Below is a small trained network, with its code and all its weights. Each question gives an input and a class and asks what happens when units are switched off, that is, made to give their printed mean instead of their output.

import numpy as np


def w(rows, s, z=0):
    codes = np.array(rows[::2]) - 128.0
    scale = np.full(codes.shape[1], s)
    scale[-1] = z or s
    return codes * scale


def norm(h):
    return h / np.sqrt((h * h).mean(-1, keepdims=True) + 1e-5)


def f(y):
    return y / 2 * (1 + np.tanh(0.7978845608 * (y + 0.044715 * y**3)))


def log_softmax(a):
    a = a - a.max(-1, keepdims=True)
    return a - np.log(np.exp(a).sum(-1, keepdims=True))


def net(x, mask):
    res = np.array(x, float).reshape(1, 6) / 4 @ E
    u = 0
    for l in range(4):
        y = f(norm(res) @ A[l][:, :-1].T + A[l][:, -1])
        res = res + np.where(mask[u : u + 9], y, B[l][:, -1]) @ B[l][:, :-1]
        u += 9
    return log_softmax(norm(res)[-1] @ U[:, :-1].T + U[:, -1])


A, B = {}, {}
E = w([
[78,30,122],'x0',
[123,136,7],'x1',
[128,129,127],'x2',
[129,128,128],'x3',
[176,103,126],'x4',
[127,130,126],'x5',
],0.011)
A[0] = w([
[245,72,124,14],'0.n0',
[135,129,130,96],'0.n1',
[16,192,137,24],'0.n2',
[131,165,137,18],'0.n3',
[123,149,141,51],'0.n4',
[125,171,139,2],'0.n5',
[13,190,135,1],'0.n6',
[137,128,129,103],'0.n7',
[133,128,130,105],'0.n8',
],0.011,0.0036)
B[0] = w([
[190,74,114,254],'0.n0',
[129,120,135,74],'0.n1',
[248,58,116,233],'0.n2',
[120,131,129,52],'0.n3',
[127,124,141,40],'0.n4',
[126,131,129,51],'0.n5',
[250,49,114,208],'0.n6',
[128,120,131,87],'0.n7',
[129,122,133,88],'0.n8',
],0.018,0.00092)
A[1] = w([
[133,128,90,119],'1.n0',
[193,87,122,119],'1.n1',
[100,148,210,118],'1.n2',
[118,144,67,180],'1.n3',
[44,39,152,4],'1.n4',
[164,235,165,24],'1.n5',
[140,109,221,53],'1.n6',
[132,125,164,37],'1.n7',
[250,56,124,42],'1.n8',
],0.017,0.0017)
B[1] = w([
[92,132,131,153],'1.n0',
[138,194,145,193],'1.n1',
[68,128,133,189],'1.n2',
[54,125,132,180],'1.n3',
[239,73,106,209],'1.n4',
[221,50,106,218],'1.n5',
[33,154,114,201],'1.n6',
[108,133,131,137],'1.n7',
[157,253,160,253],'1.n8',
],0.029,0.0083)
A[2] = w([
[84,105,253,88],'2.n0',
[152,148,115,106],'2.n1',
[159,150,109,36],'2.n2',
[232,75,175,86],'2.n3',
[171,119,132,65],'2.n4',
[134,91,157,111],'2.n5',
[139,181,84,78],'2.n6',
[47,135,157,176],'2.n7',
[61,70,124,1],'2.n8',
],0.014,0.0016)
B[2] = w([
[1,87,86,145],'2.n0',
[139,129,179,149],'2.n1',
[148,135,183,148],'2.n2',
[233,79,29,253],'2.n3',
[180,124,125,155],'2.n4',
[160,131,54,140],'2.n5',
[62,110,230,170],'2.n6',
[97,182,25,187],'2.n7',
[169,240,95,201],'2.n8',
],0.018,0.0056)
A[3] = w([
[169,203,188,4],'3.n0',
[142,153,143,22],'3.n1',
[54,167,67,152],'3.n2',
[137,137,151,102],'3.n3',
[123,120,163,127],'3.n4',
[119,112,159,101],'3.n5',
[180,7,148,113],'3.n6',
[148,167,162,30],'3.n7',
[122,122,151,94],'3.n8',
],0.014,0.0014)
B[3] = w([
[119,42,239,239],'3.n0',
[132,114,151,137],'3.n1',
[7,138,117,244],'3.n2',
[123,108,140,130],'3.n3',
[115,79,126,116],'3.n4',
[126,90,105,108],'3.n5',
[233,196,70,255],'3.n6',
[131,99,177,165],'3.n7',
[126,101,109,113],'3.n8',
],0.02,0.0055)
U = w([
[213,71,92,88],'0',
[9,126,94,86],'1',
[128,177,229,91],'2',
[129,166,128,255],'3',
],0.013,0.0042)

Each question gives the input, the list of numbers given to net, and the class t.
The units are the neurons (one row each of A and B). Each row of codes is followed by its name. A weight is (code - 128) times the scale printed after its matrix; where a second scale follows, it is the last column's (A, B and U).
mask holds one flag per neuron, layer by layer. A switched-off neuron (its flag False) gives its mean, the last column of its row in B, instead of its output. The means were averaged over made-up inputs and are rounded, as every weight is.
A unit's drop is (log p(t) with every unit on - log p(t) with that unit switched off) / (log p(t) with every unit on - log p(t) with every unit switched off).
The circuit of an input: a set's keep is (log p(t) with only the set's units on - log p(t) with every unit switched off) / (log p(t) with every unit on - log p(t) with every unit switched off). Starting from the 12 units with the biggest drops (on a tie, the unit counted first), units are removed one at a time, each time the one whose removal leaves the highest keep (on an exact tie, the one counted first), for as long as the keep stays at least 0.8.
circuit, biggest first: the units of the circuit, biggest drop first
k most important neurons: the k neurons with the biggest drops, biggest first
drop of u: that unit's drop, to one decimal
input [7,-8,3,-7,-6,-2], class 1: most important neuron -> [1.n6]
input [-3,5,-3,-3,1,-3], class 1: circuit, biggest first -> [1.n3; 1.n4; 3.n2]
input [-8,7,-8,-8,-6,-1], class 0: 3 most important neurons -> [1.n5; 1.n6; 1.n8]
input [-8,5,1,1,3,1], class 0: 2 most important neurons -> [1.n5; 1.n8]
input [-5,7,-8,2,1,6], class 1: 2 most important neurons -> [1.n3; 1.n4]
input [8,-8,-3,7,-7,4], class 0: 3 most important neurons -> [1.n4; 1.n3; 1.n8]
input [1,6,-6,6,-8,2], class 2: 2 most important neurons -> [0.n6; 0.n2]
input [-5,6,-2,1,-1,-3], class 1: 3 most important neurons -> [1.n3; 1.n4; 1.n8]
input [7,-8,-3,4,7,-4], class 1: 4 most important neurons -> [1.n6; 1.n5; 1.n2; 0.n2]
input [-7,6,-5,-6,8,0], class 2: 3 most important neurons -> [0.n0; 1.n4; 1.n3]
input [0,-6,4,5,-6,-1], class 1: 2 most important neurons -> [1.n6; 0.n0]
input [4,6,-8,-2,-6,-5], class 1: 2 most important neurons -> [1.n3; 1.n5]
input [-8,-8,7,3,2,3], class 0: 2 most important neurons -> [1.n5; 1.n3]
input [-6,-5,4,-2,1,-6], class 0: circuit, biggest first -> [1.n5]
input [-7,-2,-2,3,-7,-5], class 0: drop of 1.n3 -> 0.1
input [5,1,-5,-6,-8,6], class 2: drop of 1.n8 -> 0.2
input [-5,-1,-2,1,7,-1], class 2: drop of 0.n0 -> 1.7
